Below are the code and all the weights of a small trained network. Each question names an input and a class and asks about switching units off, where a switched-off unit gives its printed mean instead of its output.

import numpy as np


def w(rows, s, z=0):
    codes = np.array(rows[::2]) - 128.0
    scale = np.full(codes.shape[1], s)
    scale[-1] = z or s
    return codes * scale


def f(y):
    return y / 2 * (1 + np.tanh(0.7978845608 * (y + 0.044715 * y**3)))


def log_softmax(a):
    a = a - a.max(-1, keepdims=True)
    return a - np.log(np.exp(a).sum(-1, keepdims=True))


def net(x, mask):
    res = np.array(x, float).reshape(1, 5) / 4 @ E
    y = f(res @ A[0][:, :-1].T + A[0][:, -1])
    res = res + np.where(mask, y, B[0][:, -1]) @ B[0][:, :-1]
    return log_softmax(res[-1] @ U[:, :-1].T + U[:, -1])


A, B = {}, {}
E = w([
[73,25,56,82],'x0',
[118,152,73,254],'x1',
[226,111,56,145],'x2',
[80,147,60,121],'x3',
[195,83,182,145],'x4',
],0.0072)
A[0] = w([
[113,181,125,73,4],'neuron 0',
[101,121,106,154,211],'neuron 1',
[151,120,123,155,131],'neuron 2',
[204,57,157,119,76],'neuron 3',
[191,157,87,166,60],'neuron 4',
[101,87,122,130,60],'neuron 5',
[90,107,3,132,155],'neuron 6',
[155,157,121,128,51],'neuron 7',
[171,112,151,137,46],'neuron 8',
[118,125,139,108,220],'neuron 9',
[155,103,61,65,141],'neuron 10',
[157,132,130,142,63],'neuron 11',
[178,106,112,82,192],'neuron 12',
[161,184,109,113,98],'neuron 13',
[122,121,159,132,35],'neuron 14',
[111,148,160,150,81],'neuron 15',
[104,170,112,72,249],'neuron 16',
[112,135,158,150,121],'neuron 17',
[144,113,96,104,27],'neuron 18',
],0.022,0.0041)
B[0] = w([
[95,149,105,85,150],'neuron 0',
[106,121,34,149,168],'neuron 1',
[148,144,80,132,152],'neuron 2',
[30,132,214,217,213],'neuron 3',
[181,204,119,109,184],'neuron 4',
[169,152,127,99,149],'neuron 5',
[195,3,103,212,251],'neuron 6',
[122,175,109,139,135],'neuron 7',
[98,151,105,195,157],'neuron 8',
[126,113,126,78,156],'neuron 9',
[11,74,34,136,207],'neuron 10',
[144,149,104,145,140],'neuron 11',
[30,150,135,149,193],'neuron 12',
[105,204,67,123,149],'neuron 13',
[62,131,146,130,131],'neuron 14',
[55,119,68,119,147],'neuron 15',
[109,183,81,71,188],'neuron 16',
[97,110,85,110,145],'neuron 17',
[91,111,157,151,145],'neuron 18',
],0.03,0.014)
U = w([
[170,87,34,197,199],'0',
[99,79,179,127,49],'1',
[127,180,143,152,232],'2',
[219,150,184,156,22],'3',
[203,143,159,184,15],'4',
[79,127,71,114,254],'5',
[158,190,69,255,120],'6',
[61,71,90,200,122],'7',
],0.0081,0.0048)

Each question gives the input, the list of numbers given to net, and the class t.
The units are the neurons (one row each of A and B). Each row of codes is followed by its name. A weight is (code - 128) times the scale printed after its matrix; where a second scale follows, it is the last column's (A, B and U).
mask holds one flag per neuron, in row order. A switched-off neuron (its flag False) gives its mean, the last column of its row in B, instead of its output. The means were averaged over made-up inputs and are rounded, as every weight is.
A unit's drop is (log p(t) with every unit on - log p(t) with that unit switched off) / (log p(t) with every unit on - log p(t) with every unit switched off).
The circuit of an input: a set's keep is (log p(t) with only the set's units on - log p(t) with every unit switched off) / (log p(t) with every unit on - log p(t) with every unit switched off). Starting from the 12 units with the biggest drops (on a tie, the unit counted first), units are removed one at a time, each time the one whose removal leaves the highest keep (on an exact tie, the one counted first), for as long as the keep stays at least 0.8.
circuit, biggest first: the units of the circuit, biggest drop first
top k neurons: the k neurons with the biggest drops, biggest first
drop when u is switched off: that unit's drop, to one decimal
input [4,2,6,2,-2], class 0: circuit, biggest first -> (neuron 6)
input [-3,-2,-2,6,3], class 2: top 2 neurons -> (neuron 6; neuron 10)
input [0,-1,0,-2,-6], class 5: circuit, biggest first -> (neuron 6; neuron 3)
input [0,-1,5,-7,-3], class 6: top 3 neurons -> (neuron 6; neuron 10; neuron 15)
input [0,-1,-1,1,-4], class 5: top 2 neurons -> (neuron 6; neuron 16)
input [1,-8,-6,-8,0], class 5: top 2 neurons -> (neuron 6; neuron 16)
input [-1,-3,0,5,-8], class 0: top 3 neurons -> (neuron 6; neuron 3; neuron 12)
input [6,3,6,-4,-4], class 0: top 2 neurons -> (neuron 6; neuron 3)
input [8,6,7,7,8], class 0: top 2 neurons -> (neuron 6; neuron 4)
input [-2,1,0,-8,-8], class 5: drop when neuron 6 is switched off -> 1.1
input [0,3,5,2,3], class 6: drop when neuron 4 is switched off -> 0.3
input [2,-8,-3,-7,-8], class 5: drop when neuron 14 is switched off -> 0.0
